How the nodes are linked:
!: sotu->tifu, razi->bide, geve->vila, sego->suti, zezi->labi, zimo->ponu, zona->gulo, gebo->date, nofa->seru, soru->zezi, susi->zavu, kemu->nofa, bita->zimo, dafa->kebo, mede->bapo, date->daku, duva->pugu, vabu->rovu, gulo->gegi, rovu->zona, patu->rori, butu->mevi, sefu->bifi, lema->gebo, gito->susi, giba->naga, sure->gome, done->viku, bide->sode, fifa->viru, zubu->giba, tami->geve, baso->damo, vila->roze, labi->logi, logi->tami, zipu->bofo, dolu->suba, sode->gifo, vimu->sotu, pode->melu, kado->muse, gome->kavu, nudi->fuzo, damo->lefi, puli->zemi, feke->zafe, fuzo->rezi, lona->dafa, rori->kere, vere->tene, pire->vimu, nubi->zipu, bifi->sevi, timu->lema, viku->mase, daku->vuki, bapo->bata, lefi->nubi, bofo->lole, seru->bita, seto->patu, bata->duva, pugu->tobu, tipu->pode, lole->lipa, reku->kuno, muse->tado, zafe->sefu, tobu->ditu, lere->kimi, ditu->vere, resa->sabi, rezi->vabu, fenu->puli, tene->sego, nunu->gito, fidu->butu, naga->rota, lipa->kemu, tifu->dolu, zavu->gasu, kuno->zubu, tado->menu, rota->mede, kebo->nunu, gifo->done, vuki->resa, veno->sure, kavu->kado, vumo->razi, kimi->feke, zemi->reku, gasu->galo, mevi->veno, mase->soru, viru->timu, menu->nisa, ponu->zonu, fini->seto, zonu->lona, nuna->lape, lape->fidu, kere->nudi, gegi->fifa, sabi->dosa, suba->tipu, suti->lere, melu->fenu, dosa->nuna, nisa->baso, galo->pire, roze->fini, sevi->vumo
%: sotu->pode, razi->viku, geve->patu, sego->zafe, zezi->vila, zimo->kebo, zona->timu, gebo->sabi, nofa->zonu, soru->geve, susi->vimu, kemu->ponu, bita->dafa, dafa->zavu, mede->tobu, date->dosa, duva->tene, vabu->fifa, gulo->lema, rovu->viru, patu->rezi, butu->kavu, sefu->bide, lema->resa, gito->pire, giba->bata, sure->tado, done->labi, bide->mase, fifa->date, zubu->bapo, tami->seto, baso->bofo, vila->rori, labi->roze, logi->fini, zipu->nofa, dolu->fenu, sode->soru, vimu->tipu, pode->reku, kado->baso, gome->menu, nudi->zona, damo->lole, puli->giba, feke->vumo, fuzo->gulo, lona->susi, rori->vabu, vere->kimi, pire->suba, nubi->kemu, bifi->sode, timu->vuki, viku->logi, daku->nuna, bapo->ditu, lefi->lipa, bofo->seru, seru->lona, seto->fuzo, bata->vere, pugu->sego, tipu->zemi, lole->bita, reku->rota, muse->damo, zafe->razi, tobu->suti, lere->bifi, ditu->lere, resa->fidu, rezi->gegi, fenu->zubu, tene->feke, nunu->galo, fidu->gome, naga->duva, lipa->zimo, tifu->melu, zavu->sotu, kuno->mede, tado->lefi, rota->pugu, kebo->gasu, gifo->zezi, vuki->lape, veno->muse, kavu->nisa, vumo->done, kimi->sevi, zemi->naga, gasu->tifu, mevi->kado, mase->tami, viru->daku, menu->nubi, ponu->nunu, fini->nudi, zonu->gito, nuna->veno, lape->sure, kere->rovu, gegi->gebo, sabi->butu, suba->puli, suti->sefu, melu->kuno, dosa->mevi, nisa->zipu, galo->dolu, roze->kere, sevi->gifo
+: sotu->kebo, razi->suti, geve->gifo, sego->mede, zezi->vumo, zimo->nubi, zona->seto, gebo->vabu, nofa->baso, soru->sevi, susi->bita, kemu->nisa, bita->lefi, dafa->lipa, mede->fenu, date->rovu, duva->reku, vabu->roze, gulo->patu, rovu->fini, patu->zezi, butu->date, sefu->ditu, lema->rezi, gito->seru, giba->tipu, sure->resa, done->zafe, bide->lere, fifa->kere, zubu->suba, tami->sode, baso->veno, vila->done, labi->razi, logi->bide, zipu->kado, dolu->gito, sode->kimi, vimu->dafa, pode->gasu, kado->nuna, gome->sabi, nudi->tami, damo->sure, puli->vimu, feke->pugu, fuzo->geve, lona->lole, rori->labi, vere->naga, pire->lona, nubi->kavu, bifi->vere, timu->fuzo, viku->sefu, daku->zona, bapo->puli, lefi->gome, bofo->muse, seru->damo, seto->soru, bata->zemi, pugu->kuno, tipu->zavu, lole->tado, reku->tifu, muse->lape, zafe->tobu, tobu->zubu, lere->bata, ditu->giba, resa->gegi, rezi->vila, fenu->pire, tene->rota, nunu->nofa, fidu->gebo, naga->pode, lipa->menu, tifu->nunu, zavu->zimo, kuno->dolu, tado->fidu, rota->melu, kebo->kemu, gifo->feke, vuki->gulo, veno->vuki, kavu->dosa, vumo->sego, kimi->duva, zemi->sotu, gasu->ponu, mevi->daku, mase->bifi, viru->nudi, menu->butu, ponu->zipu, fini->mase, zonu->bofo, nuna->timu, lape->lema, kere->logi, gegi->rori, sabi->fifa, suba->susi, suti->bapo, melu->galo, dosa->viru, nisa->mevi, galo->zonu, roze->viku, sevi->tene
&: sotu->susi, razi->feke, geve->mase, sego->duva, zezi->sode, zimo->lole, zona->kere, gebo->gulo, nofa->nubi, soru->bide, susi->zonu, kemu->lefi, bita->bofo, dafa->seru, mede->reku, date->gegi, duva->giba, vabu->patu, gulo->nudi, rovu->rori, patu->tami, butu->resa, sefu->sego, lema->zona, gito->ponu, giba->fenu, sure->nuna, done->sevi, bide->zafe, fifa->rezi, zubu->melu, tami->viku, baso->kavu, vila->soru, labi->gifo, logi->done, zipu->menu, dolu->gasu, sode->sefu, vimu->gito, pode->vimu, kado->butu, gome->lape, nudi->roze, damo->kado, puli->dolu, feke->vere, fuzo->fini, lona->nofa, rori->geve, vere->bapo, pire->nunu, nubi->tado, bifi->suti, timu->rovu, viku->vumo, daku->fifa, bapo->kuno, lefi->muse, bofo->nisa, seru->zipu, seto->logi, bata->zubu, pugu->naga, tipu->pire, lole->baso, reku->tipu, muse->mevi, zafe->tene, tobu->rota, lere->tobu, ditu->mede, resa->timu, rezi->seto, fenu->tifu, tene->bata, nunu->zimo, fidu->vuki, naga->puli, lipa->damo, tifu->zavu, zavu->lona, kuno->pode, tado->veno, rota->zemi, kebo->bita, gifo->bifi, vuki->viru, veno->dosa, kavu->fidu, vumo->kimi, kimi->ditu, zemi->suba, gasu->dafa, mevi->sabi, mase->razi, viru->vabu, menu->sure, ponu->lipa, fini->labi, zonu->kemu, nuna->date, lape->daku, kere->vila, gegi->fuzo, sabi->lema, suba->galo, suti->pugu, melu->sotu, dosa->gebo, nisa->gome, galo->kebo, roze->zezi, sevi->lere
§: sotu->vimu, razi->vumo, geve->tami, sego->tene, zezi->soru, zimo->bita, zona->rovu, gebo->lema, nofa->kemu, soru->mase, susi->gito, kemu->lipa, bita->seru, dafa->lona, mede->rota, date->gebo, duva->bata, vabu->rezi, gulo->zona, rovu->vabu, patu->seto, butu->fidu, sefu->zafe, lema->timu, gito->nunu, giba->zubu, sure->veno, done->gifo, bide->razi, fifa->gegi, zubu->kuno, tami->logi, baso->nisa, vila->geve, labi->zezi, logi->labi, zipu->nubi, dolu->tifu, sode->bide, vimu->pire, pode->tipu, kado->kavu, gome->sure, nudi->kere, damo->baso, puli->fenu, feke->kimi, fuzo->nudi, lona->zonu, rori->patu, vere->ditu, pire->galo, nubi->lefi, bifi->sefu, timu->viru, viku->done, daku->date, bapo->mede, lefi->damo, bofo->zipu, seru->nofa, seto->fini, bata->bapo, pugu->duva, tipu->suba, lole->bofo, reku->zemi, muse->kado, zafe->feke, tobu->pugu, lere->suti, ditu->tobu, resa->vuki, rezi->fuzo, fenu->melu, tene->vere, nunu->kebo, fidu->lape, naga->giba, lipa->lole, tifu->sotu, zavu->susi, kuno->reku, tado->muse, rota->naga, kebo->dafa, gifo->sode, vuki->daku, veno->mevi, kavu->gome, vumo->sevi, kimi->lere, zemi->puli, gasu->zavu, mevi->butu, mase->viku, viru->fifa, menu->tado, ponu->zimo, fini->roze, zonu->ponu, nuna->dosa, lape->nuna, kere->rori, gegi->gulo, sabi->resa, suba->dolu, suti->sego, melu->pode, dosa->sabi, nisa->menu, galo->gasu, roze->vila, sevi->bifi

The rows follow the links: the fewer symbols apart two nodes are, the more alike their rows tend to be.

Each row is also shifted at random along 7 hidden directions that mean nothing.

Each row, then its node:
[  38   23   36   -8   31   33    8   27   70   -4   10   26   13   11    7    7  -13  -15   40  -14   15   32   -5  -40   34   38   11   11  -20   -7   33  -43   18   53  -41    9   -1   24  -24   59   19   37  -35   -1  -10   26  -39  -26   25  -16]; node tipu
[ 127   12   16    6  -35   -7    3   -7   72   16   21   44   60   -3   66    0   -3  -43   30   17   27   30   -5  -32   31   19  -37   51   -5  -32   22    6   34   63  -54   -7   27    1  -16   86  -18    3   -7  -37  -39   60  -43   12   40    7]; node susi
[  85   -6   -6   19   -1   -9  -26  -20   54   -9  -20    7   52    9   21   31   31  -40   13   -3   37   34   -3  -72   15   10    4   18   18   -1   32    8   35   47  -76  -18    1   13  -24   14  -29  -12  -24   -5  -49   34    9   15   -5    3]; node nofa
[ -54    9    4  -18   14    9   31   14  -33   23   21    5  -35   -7  -26  -24  -32   25  -21   -3  -31  -14    4   40  -12  -24    7   -4  -24    1  -35   -9  -37  -22   37   21   -5    6   16  -16   23   -1   11  -16   49  -39  -18  -38    0  -18]; node razi
[ 112  -22  -10   31   -1   11  -47  -36   -5  -27  -42  -26   35    8  -19   20   50   18   -8  -10   13  -20   -2  -12   10   10   -2  -18    7   49   15   22   21  -59   34  -33   12  -42  -21  -74   -5  -35    1   42  -49    3   39   45  -47    7]; node menu
[  46   36    8   12   44   24   14  -37  -20  -40  -14   13  -23    5  -23   80   -2   24   -3  -46   -8   49    1  -17    3   35   -1   18  -16   -8   13   10    6   -9    0   41   -5   17   -7  -33   29   -5  -46    5  -49    4   20  -50    1  -37]; node zubu
[ -29   31    5   10    9   24  -10  -36    0  -14   20   17   45   10    7   40    5   20  -29  -32   10    6   -3  -21   24  -40  -16   19  -25    5  -18   36   43    5   11   13    5  -11  -27  -53   21  -43  -23   -6  -26   31  -13  -10   12  -13]; node sotu
[-169   -3  -18  -22    7  -24   15   12  -19    8   -6  -21   23    5  -17   10  -16   11   -4   -1  -22    6    2   -7  -44  -35   36   -5   16  -29   -6  -22  -35    5  -22   26  -18   51   38   -4   -2    5  -27   13   29  -38   24  -18   -4   -9]; node zezi
[ 160   -4  -35  -25  -21  -33    8   -3  -39   10    1  -27   33   13  -15    3  -18   17    6   18  -21   -9    0    7  -46  -17   10   -3   16   -6  -19   -5  -48  -27   15    9   -2   17   48  -15   -6   -1  -12   18   34  -36   41    9   -4   16]; node patu
[ 130   -5    3   33   21   15  -22  -36  -17  -46  -22    0 -101  -13   -7   36   43   -6  -24  -12   22   16    5   -7   25   58  -15  -16   11   32    6   58   35  -11  -13  -13  -14  -38  -42  -39  -11  -19   25   -9  -49   24   13   10   -7    6]; node lole
[ -40  -16  -14   -4  -28  -23    6  -10  -50  -11  -13  -19  -14  -15    4    9   -2   31  -11   17  -33  -22    4   45  -40  -13   -7   -8   21  -33  -14   17  -35  -42   28   17   -3    8   39   -7   -4  -11   14   14   -2  -33   29   12   -1    4]; node seto
[   1   -2   16  -14   53   17   -2  -51   60  -16  -66   10   35   -7  -36   80   16   15   45  -21  -27   73   -2  -49   -4  135   18   49  -20  -14   52  -13  -10  -28  -46   30   24   31   28   37   28  -25  -57   16  -95    2   15  -42  -33  -37]; node bata
[  20   31   11   27   11   16    2   45  -16  -27   31   10  -69   26   13  -18   -8  -28   10  -22   48    0    0    1   35  -21  -10  -28    6   30   14  -26   40   47   25  -17  -19  -28  -52   -9   -1   72    6    7   31   36   -3    8   27    8]; node bita
[ -52   13  -31  -38    2  -16   22    1  -32   73   52    3   62   14  -39  -39  -44    7  -44   -3  -18  -17    1   -7  -24 -100   28   13  -35   26  -71    1  -31    0   17    7   -2   18   31  -62   11  -40   -7  -35  100  -42  -17  -38   -7   -5]; node bide
[  -2   21   19  -11   -5    8   46   39  -13   -6   15   12   -8   -4   18   -4  -39   23   13    0  -29   -6    1   34  -19  -30    0   -2   -2  -60    3  -44  -43   14   13   42  -10   42   14   47   18   47  -19    5   19  -28  -16  -38   31  -24]; node sevi
[ -32   11   13  -32   31   20   20   18    6   14    4   -1    8    2  -36   -7  -30   25   10   -9  -31    3   -1    6  -10   13   24   -1  -27    0   -8  -36  -34  -16   16   25   -4   23   23    3   34    9  -22   11   31  -31  -15  -39   -2  -18]; node sefu
[   2    3   15   28  -53    5    6    8   53   52   37   51   62   -2   66  -63  -10  -50   17   18   34  -17   -3   18   49  -33  -55   42  -25    0   13  -14   39   36   23  -36   50  -49  -35   67  -15   12   29  -44   -6   58  -60   26   17    3]; node kebo
[ -22  -13    4    7   -9   -5  -21   67   15  -15  -13  -29   -7   25    6  -50    6  -20   51   13   32  -26   -2    4    6   10   15  -46   29   24   45  -70    5   12   20  -42   -7  -14  -10   31  -12   85    6   55   30    8   21   50   -7   25]; node mevi
[  50  -41    3   22  -27  -23   -9   41   43  -22  -59  -23   22    2   33  -10   25  -30   62   25   10    3    2  -15  -20   31   14  -24   57  -39   75  -67  -29   15  -48  -18    2   38   10   84  -39   69  -15   47  -40  -14   37   37  -21    1]; node vuki
[   8  -24    0   17  -34    0  -28   -2    4   17   17    2  -16  -15   22  -51   24  -16  -23   25   23  -46    1   24   27  -20  -28  -14    1   32  -22   39   34   -8   22  -47    9  -56  -28  -11  -24  -28   61  -21    9   23  -26   50    0   29]; node tado
[ 103  -13  -11  -24   -1  -21   -2   45   -9  -20   -7  -37  -24    8   -7   -6   -2   -3   17   20   -3   -7    1  -17  -36   -5   37  -43   42  -14    3  -28  -36   22  -41    3  -38   44   20   13  -18   41   -6   31   40  -36   30   14   11   22]; node gulo
[ -89   -9   14   29    9   21  -19    7   29   12    0   17  -26    0    3  -39   21  -36    1   -6   37   -7    0   -2   48   11   -8   -3  -13   47   15   -5   46   10   11  -43   10  -48  -47    0   -8    8   30  -14   -5   35  -26   18  -17    3]; node seru
[-138  -10  -21  -19   -2  -35    4  -15   -6  -16  -32  -29   48   -2   -2   59    3   18    0    2  -30   28    1  -29  -59  -16   33    6   37  -65   10   -1  -38    7  -63   41  -19   77   50    7  -11  -15  -47   22  -26  -37   45  -18   -6  -11]; node labi
[ -47  -50    8   13   14    0  -23   32   23   -8  -57  -27  -55  -11  -23  -37   33  -20   35   21    2  -15    2   13   -4   73   27  -39   25   28   45  -44  -18  -31   -5  -38   -2  -13    1   33  -20   40   28   34   -9  -24   20   31  -50    8]; node daku
[ -84    7   15  -15   33   29    5  -10   10   -3  -27   -6   56    5  -36   28  -11   49   18  -25  -37    6   -2    7   -8   27   19   12  -31   -4   16  -38  -23  -54   39   28   16   15   25  -14   47   -8  -43   41  -25  -26    9  -30  -28  -33]; node lere
[-198   22   17    8   76   34   -5  -51  -23  -65  -41   -2  -72   -9  -48  103   22   45  -21  -54  -22   53    1  -17    4   75   17    6  -13   -5   13   36   21  -31   -6   46  -19   13   -6  -59   43  -34  -36   17  -75    1   24  -51  -16  -36]; node naga
[ -31  -13    5   46  -19   19  -31   -1  -21  -34  -16  -17    6    4   17   -7   36   18  -16  -12   18  -49    1   27   19  -46  -20  -35   12   18   10   10   31  -34   58  -27    4  -44  -39  -55   -5   -4   17   39  -27   10   18   47  -20    4]; node nisa
[  43   33    8  -37   16    2   29    8    9    7   26   17    6    7   -6   18  -39    9   23   -6  -15   33   -4   -8   -7   27    4   27  -20  -23   -7  -17  -15   26  -13   35    0   30   26   38   26   17  -28  -12   18    2  -18  -40   35   -7]; node vere
[  60   36   30   15   39   43   12    5    7  -39   -2   18  -21   12   -7   38   -7   19   14  -39    4   23   -3   -9   27   24   -3   -1  -19   -1   25  -24   17    6   19   23   -5    2  -32  -11   36   31  -35   21  -29   15   -7  -35   13  -31]; node pode
[  69  -29  -31    7  -46  -39  -10    2   -7   41    7   -9   19   -2   17  -50    8  -38  -10   33   19  -23    2    3  -11  -38   -7   -4   22   18  -16   12   -8    6  -10  -39    9  -18    8    2  -45   -9   36  -22   32   -4    9   41  -15   29]; node sabi
[ -58  -20  -27    5  -29  -19   16  -33  -26   57  -11    2   89   -7  -14  -23  -12   14  -21    7  -33  -24    1   33  -30  -59   -5   29  -19   -1  -23   -4  -45  -59   49    2   37   -1   41  -32   -1  -44   -3  -13    9  -45   15  -13  -49  -24]; node soru
[  51  -23   -5   -5  -28  -23  -36   18   62    3  -12  -18   80   12   31  -14   24  -29   31   26   31   -5   -4  -54    1   -9   13   -9   31   -3   27  -17   19   40  -61  -33    0   14   -4   39  -33    7  -10   22  -10   22    7   54    1   30]; node kado
[ -64   10   40    5   40   40   11  -18   27  -15    0   38 -101  -34    2   22    6    0  -11  -13   -7   32    0    6   39   83  -16   18  -26   -9    2   37   29   14  -30   19   -5  -11  -31   34   19  -20   21  -44  -45   25  -52  -39   20  -21]; node fenu
[  37    4  -20    8  -47  -38   32   -8  -54  -21  -13  -12   32   -3   36   40  -17   24    3    8  -30   -1    4   35  -56  -53  -16    8   37  -83    5   -6  -52  -11    9   41   -3   47   43   17  -15   20  -24   21  -21  -33   47   -4   15  -14]; node tami
[ -29   39    8   22   10    4   -5    8  -20  -67   14    4  -58   16   30   55    8   -8    1  -28   37   30   -1  -25   15   -5  -13  -14   26  -21   20   15   51   60  -26   17  -33    8  -40   -9   -2   40  -22   12  -28   48   17    4   46    7]; node lona
[  88  -53  -42  -37   -8  -57  -30  -52   26   39  -13  -19  -15  -29  -16    6   37  -39  -40   47   -3   25    3  -67  -32   39   31   12   28   11  -47   95  -11   20 -134  -18  -19   25   31   -1  -58 -100   35  -63    1  -17    4   16  -15   40]; node lema

From each start, follow one symbol. Which node do you reach?
Answers are names.
new walk
[   3   32   -5  -14   -4    9   32  -11  -19   49   45   32   44   12  -14  -27  -47    4   -6  -12  -11   -2   -1   28   11  -35  -22   40  -54   21  -31  -12   -8  -17   69    7   33  -25   14  -18   33   -8   -4  -31   41    2  -25  -33    6  -14]
§ -> duva
new walk
[ -65   24   13  -20    8   20   29    8  -11   29   30   23    3   -3  -12  -24  -40   23   -2   -5  -24  -11   -1   41    7   -6  -10   18  -46    1  -24  -17  -12  -20   57   16   17  -12   15    8   36    1    5  -15   35   -6  -36  -31   15  -14]
% -> zafe
new walk
[  32   -9  -50   -9  -22  -53  -25  -29  -50    1   19  -29  -27    4   -2   12   19  -21  -47   18   22    0    2  -31  -28  -42    5  -15   38   18  -50   80   14   22  -48  -16  -30   -1    9  -63  -42  -50   25  -26   32    4   37   31    8   45]
§ -> dosa
new walk
[ -81  -61  -18  -21    9  -20  -57  -24   62   48  -35  -24   26   -9  -39  -39   46  -38    5   33   16   -2   -2  -49    7   76   32    3    2   71    0   28   20  -22  -50  -64   15  -33   12   -1  -28  -60   37  -11   -2    8    1   49  -57   37]
% -> kavu
new walk
[  15  -28   -7   15  -13  -15   -8   -3  -36  -50  -44  -37  -34  -17   10   36   30   27  -10   10  -20  -17    6   17  -39   -6   10  -39   53  -44   13   15  -29  -26  -15   16  -27   30   13  -13  -21    1   -1   41  -36  -37   47   21  -10   -2]
§ -> gulo
new walk
[  31   -3  -11   59  -28   17  -34  -21  -43  -37  -20  -21   68   19   11   13   36   32  -27  -28   19  -53    0   20    9  -94  -21  -27    9   25    7    6   30  -51   86  -23   13  -44  -37 -104   -2  -15   -9   54  -34    3   44   46  -37   -7]
% -> bofo
new walk
[ -18   30   17   27   25   41    5    5   11  -10   -2   15   76   30   -7   21   -9   23   12  -49    8    3   -3  -11   23  -45    1    8  -32    9   28  -51   18  -10   50   11   18    0  -29  -37   37   21  -56   32  -18    6   -1  -27  -16  -42]
+ -> galo
new walk
[ -17  -20   -7  -19  -33  -34    1   50   17  -11   -4  -31   34    0   37  -11   -2   -5   16   33   -4  -16    0  -20  -40  -51   27  -30   54  -64   13  -31  -31   51  -71   10  -32   70   23   57  -32   34  -16   28   25  -27   13   24   25   19]
& -> kere
new walk
[ -16   12   19  -12   14    4   -3   21   50    5   36   31  -84   -7   23  -22   -2  -55   17   14   41   36   -5  -31   45   68  -10   12   -2   13    4   19   52   81  -63  -20   -9  -17  -35   71  -12   23   32  -49   10   62  -52    4   47   29]
% -> zavu
new walk
[ -54  -31   -2   26   11    4  -35    6  -19  -40  -53  -40  -56    3  -25   -2   40    9   16   -1   11  -20    3   22    1   53    7  -43   25   39   35  -13    7  -55   41  -33   -5  -37   -7  -31   -4   26   21   57  -27   -5   49   45  -42   13]
& -> vuki
new walk
[ 126  -29   -5    5  -49  -28   19    7  -40    9   21    4 -113  -44   39  -45    2  -18  -33   51  -13  -33    7   60  -14   -4  -32  -18   31  -30  -39   56  -29    4  -12   -7  -15  -15    5   40  -41   -9   81  -53   24  -18  -21   20   29   28]
+ -> kere
new walk
[  20  -23  -20  -34   -2  -31    6  -24  -19   15  -14  -13  -44  -23  -21    8   -2    3   -6   29  -33   13    2   11  -36   57    8   10   10   -9  -24   35  -39  -26  -27   12   -3   13   50   14  -10  -32   22  -21    6  -29   14   -7   -5   15]
§ -> geve
new walk
[  69   20  -12   25   14   13  -22  -14  -84  -47   28  -17 -108    9  -19   13   22   17  -61  -24   28  -25    4   17   18  -42  -13  -48    9   53  -47   69   44   -9   42  -16  -38  -51  -52 -119    0  -19   35    2   26   16   21   17   13   26]
+ -> gome
new walk
[-154   22   17    5   25   22   18  -26   -1   -1   11   29  -31  -14   -4   30   -6    6  -24  -26   -8   27    1    3   17   15  -10   29  -29  -14  -10   26   21    7   -2   26    3    0  -13   -7   21  -27   -4  -35  -25   15  -30  -44    9  -26]
& -> fenu
